Here is a tiny trained network, its code and every weight. The questions are about switching its units off for an input and a target symbol, where a switched-off unit gives its printed mean instead of its output.

import numpy as np


def w(rows, s, z=0):
    codes = np.array(rows[::2]) - 128.0
    scale = np.full(codes.shape[1], s)
    scale[-1] = z or s
    return codes * scale


def norm(h):
    return h / np.sqrt((h * h).mean(-1, keepdims=True) + 1e-5)


def f(y):
    return np.maximum(y, 0)


def softmax(a):
    e = np.exp(a - a.max(-1, keepdims=True))
    return e / e.sum(-1, keepdims=True)


def log_softmax(a):
    a = a - a.max(-1, keepdims=True)
    return a - np.log(np.exp(a).sum(-1, keepdims=True))


def net(x, mask):
    ids = ['βζηθλμπψ'.index(c) for c in x.split()]
    T = len(ids)
    res = E[ids] + P[:T]
    u = 0
    for l in range(2):
        r = norm(res)
        for j in range(3):
            rows = slice(4 * j, 4 * j + 4)
            q, k, v = (r @ M[l][rows].T for M in (Q, K, V))
            z = softmax(np.where(np.tri(T) > 0, q @ k.T / 4**0.5, -1e9)) @ v
            o = O[l][rows]
            res = res + np.where(mask[u + j], z, o[:, -1]) @ o[:, :-1]
        u += 3
        y = f(norm(res) @ A[l][:, :-1].T + A[l][:, -1])
        res = res + np.where(mask[u : u + 8], y, B[l][:, -1]) @ B[l][:, :-1]
        u += 8
    return log_softmax(norm(res)[-1] @ U[:, :-1].T + U[:, -1])


Q, K, V, O, A, B = {}, {}, {}, {}, {}, {}
E = w([
[13,124,49,28,238],'β',
[59,171,63,135,61],'ζ',
[121,247,113,169,235],'η',
[212,103,118,90,201],'θ',
[108,121,85,67,42],'λ',
[22,211,40,199,123],'μ',
[46,164,51,143,57],'π',
[163,49,74,167,115],'ψ',
],0.011)
P = w([
[219,175,3,23,157],'0',
[172,162,50,37,146],'1',
[141,149,89,53,137],'2',
[120,134,109,67,136],'3',
[103,114,125,78,134],'4',
[89,95,141,89,142],'5',
[73,81,151,106,147],'6',
[68,50,164,118,152],'7',
[62,45,174,129,162],'8',
],0.0052)
Q[0] = w([
[98,129,62,152,97],'L0H1',
[171,97,107,163,164],'L0H1',
[146,121,211,175,73],'L0H1',
[215,106,212,108,47],'L0H1',
[165,164,135,145,142],'L0H2',
[138,121,128,196,162],'L0H2',
[206,154,246,125,112],'L0H2',
[166,158,127,133,133],'L0H2',
[105,84,135,91,144],'L0H3',
[184,132,92,97,150],'L0H3',
[138,164,129,167,68],'L0H3',
[117,121,117,90,158],'L0H3',
],0.013)
K[0] = w([
[82,90,36,139,103],'L0H1',
[164,111,125,171,164],'L0H1',
[137,105,200,164,63],'L0H1',
[236,140,130,86,61],'L0H1',
[179,202,119,149,130],'L0H2',
[108,138,88,156,188],'L0H2',
[229,167,247,160,92],'L0H2',
[159,182,122,149,129],'L0H2',
[97,101,77,66,147],'L0H3',
[131,93,196,115,129],'L0H3',
[157,169,142,178,66],'L0H3',
[104,122,136,108,154],'L0H3',
],0.012)
V[0] = w([
[116,126,188,74,117],'L0H1',
[143,137,144,214,134],'L0H1',
[101,147,93,199,160],'L0H1',
[172,113,104,154,112],'L0H1',
[130,137,106,103,171],'L0H2',
[143,141,82,121,110],'L0H2',
[133,151,89,76,204],'L0H2',
[113,128,153,99,214],'L0H2',
[6,81,111,112,179],'L0H3',
[128,127,149,193,107],'L0H3',
[70,84,146,121,140],'L0H3',
[149,110,173,163,93],'L0H3',
],0.013)
O[0] = w([
[80,123,150,53,82,29],'L0H1',
[220,96,227,137,135,59],'L0H1',
[191,144,129,136,221,198],'L0H1',
[148,110,129,213,89,138],'L0H1',
[87,138,72,147,97,187],'L0H2',
[140,166,72,172,151,224],'L0H2',
[38,144,14,167,69,238],'L0H2',
[44,93,98,107,45,96],'L0H2',
[1,108,78,69,16,189],'L0H3',
[163,69,175,171,78,31],'L0H3',
[82,143,147,107,90,101],'L0H3',
[177,132,213,166,135,2],'L0H3',
],0.008,0.007)
A[0] = w([
[127,143,189,117,132,95],'L0N1',
[142,116,108,160,173,41],'L0N2',
[87,55,54,101,195,243],'L0N3',
[84,145,129,126,115,159],'L0N4',
[131,134,160,99,110,9],'L0N5',
[187,161,40,2,142,247],'L0N6',
[70,143,123,100,126,82],'L0N7',
[141,237,184,156,144,152],'L0N8',
],0.016,0.0015)
B[0] = w([
[146,152,146,108,127,128],'L0N1',
[90,182,147,99,67,167],'L0N2',
[168,126,201,168,73,251],'L0N3',
[80,117,153,86,119,157],'L0N4',
[149,164,118,141,115,128],'L0N5',
[252,154,127,186,143,224],'L0N6',
[55,127,177,56,97,169],'L0N7',
[195,163,163,190,138,133],'L0N8',
],0.016,0.019)
Q[1] = w([
[128,153,77,157,104],'L1H1',
[225,94,150,111,222],'L1H1',
[107,208,20,67,35],'L1H1',
[27,55,109,177,18],'L1H1',
[79,132,179,177,108],'L1H2',
[117,186,121,108,86],'L1H2',
[143,119,86,130,52],'L1H2',
[108,117,229,89,70],'L1H2',
[122,18,53,202,140],'L1H3',
[111,159,67,174,44],'L1H3',
[168,192,247,208,59],'L1H3',
[88,212,121,75,74],'L1H3',
],0.015)
K[1] = w([
[150,129,120,109,150],'L1H1',
[151,154,156,145,92],'L1H1',
[111,153,56,118,184],'L1H1',
[145,44,5,67,103],'L1H1',
[140,100,148,87,138],'L1H2',
[113,126,191,164,83],'L1H2',
[96,158,202,147,100],'L1H2',
[105,75,171,128,192],'L1H2',
[143,128,104,139,54],'L1H3',
[90,121,204,124,91],'L1H3',
[37,107,101,103,157],'L1H3',
[120,109,233,112,176],'L1H3',
],0.021)
V[1] = w([
[223,147,149,29,111],'L1H1',
[88,131,159,95,102],'L1H1',
[14,116,127,42,122],'L1H1',
[148,174,234,62,75],'L1H1',
[154,196,164,105,112],'L1H2',
[121,233,138,88,199],'L1H2',
[5,166,105,218,163],'L1H2',
[124,99,197,204,195],'L1H2',
[163,74,98,113,49],'L1H3',
[149,147,154,65,162],'L1H3',
[215,131,137,34,103],'L1H3',
[168,154,115,213,120],'L1H3',
],0.013)
O[1] = w([
[210,161,148,51,169,150],'L1H1',
[155,133,110,162,126,96],'L1H1',
[174,148,141,248,99,1],'L1H1',
[186,158,77,85,169,149],'L1H1',
[115,62,87,117,188,189],'L1H2',
[143,47,119,154,89,114],'L1H2',
[226,97,180,49,131,102],'L1H2',
[147,156,38,84,86,113],'L1H2',
[93,166,113,116,202,152],'L1H3',
[106,107,148,149,72,86],'L1H3',
[91,134,173,151,123,132],'L1H3',
[177,148,203,145,127,239],'L1H3',
],0.012,0.016)
A[1] = w([
[130,36,175,131,56,130],'L1N1',
[126,143,5,123,93,69],'L1N2',
[161,125,130,149,72,71],'L1N3',
[78,137,156,32,92,105],'L1N4',
[45,107,97,166,199,119],'L1N5',
[61,134,129,87,98,184],'L1N6',
[45,57,172,47,167,4],'L1N7',
[117,59,57,192,139,162],'L1N8',
],0.021,0.0041)
B[1] = w([
[124,139,176,60,192,148],'L1N1',
[196,85,36,146,84,140],'L1N2',
[169,113,79,116,165,163],'L1N3',
[89,70,169,169,54,255],'L1N4',
[129,196,183,67,85,135],'L1N5',
[158,140,159,122,220,178],'L1N6',
[135,80,17,127,253,171],'L1N7',
[70,117,154,46,134,150],'L1N8',
],0.027,0.0088)
U = w([
[224,162,121,74,173,177],'β',
[86,100,230,97,52,160],'ζ',
[88,14,124,86,200,158],'η',
[110,121,130,157,154,21],'θ',
[70,168,125,147,102,60],'λ',
[106,108,14,79,68,214],'μ',
[128,156,91,250,85,148],'π',
[119,130,136,167,161,2],'ψ',
],0.012,0.0039)

Each question gives the input, a string of symbols that net reads in full, and the target symbol t.
The units are the heads (4 rows each of Q, K, V and O) and the neurons (one row each of A and B). Each row of codes is followed by its name. A weight is (code - 128) times the scale printed after its matrix; where a second scale follows, it is the last column's (O, A, B and U).
mask holds one flag per unit, layer by layer, with each layer's heads first. A switched-off unit (its flag False) gives its mean, the last column of its rows in O or B, instead of its output. The means were averaged over made-up inputs and are rounded, as every weight is.
A unit's drop is (log p(t) with every unit on - log p(t) with that unit switched off) / (log p(t) with every unit on - log p(t) with every unit switched off).
The circuit of an input: a set's keep is (log p(t) with only the set's units on - log p(t) with every unit switched off) / (log p(t) with every unit on - log p(t) with every unit switched off). Starting from the 12 units with the biggest drops (on a tie, the unit counted first), units are removed one at a time, each time the one whose removal leaves the highest keep (on an exact tie, the one counted first), for as long as the keep stays at least 0.8.
circuit, biggest first: the units of the circuit, biggest drop first
k most important neurons: the k neurons with the biggest drops, biggest first
k most important neurons of layer l: the k neurons of layer l with the biggest drops, biggest first
heads that matter: for each layer, one digit per head in row order, 1 if its drop is at least 0.15 and else 0, layers parted by /
input λ ψ β, target π: 3 most important neurons => L0N7, L1N2, L0N6
input μ ψ μ, target ζ: heads that matter => 101 / 100
input η η μ π ψ ψ ψ β λ, target μ: circuit, biggest first => L1H3, L0H3
input λ β π, target μ: 4 most important neurons => L1N2, L1N8, L1N3, L1N4
input θ μ β η λ, target η: circuit, biggest first => L1H2, L1H3, L0H2
input μ μ ψ ψ ψ ζ β μ, target μ: circuit, biggest first => L0H2, L1N2
input ψ ψ μ β ζ, target μ: circuit, biggest first => L1H3, L0H2
input λ μ λ β θ, target μ: heads that matter => 001 / 101
input ψ μ λ λ β μ ψ ψ, target π: circuit, biggest first => L1H1, L0H3
input μ μ ψ λ π, target β: circuit, biggest first => L0H2
input β ζ ψ ζ λ, target π: heads that matter => 101 / 110
input ψ θ μ θ η ψ π, target β: circuit, biggest first => L0H2, L0N6
input μ μ ζ ψ μ β ψ, target μ: heads that matter => 111 / 101
input λ η ψ ζ λ λ ψ μ, target β: circuit, biggest first => L1H1
input ψ λ ψ ψ ψ λ λ θ λ, target η: 2 most important neurons => L1N7, L1N4
input ψ λ β ψ λ λ π θ β, target ζ: heads that matter => 001 / 100
input θ η θ ψ ψ μ ζ θ, target η: 2 most important neurons => L1N7, L0N7
input μ ψ ψ ψ, target η: 2 most important neurons => L0N6, L0N3
input η λ λ, target ζ: 3 most important neurons => L0N6, L0N2, L0N7
input μ θ ψ ψ θ β ψ ψ, target π: circuit, biggest first => L1H1, L0H2
input μ μ ψ ψ β π π η π, target η: most important neuron of layer 1 => L1N3
input ψ ψ μ β μ η ψ θ, target π: 2 most important neurons => L0N6, L0N3
input μ ζ π ψ ψ η θ θ λ, target β: circuit, biggest first => L0N6, L0N2, L1N4
input ψ μ μ θ β ψ θ μ, target λ: 3 most important neurons => L1N4, L1N8, L1N3
input π η θ ψ ζ π θ η, target ζ: heads that matter => 110 / 000
input ψ μ μ, target ζ: heads that matter => 111 / 101
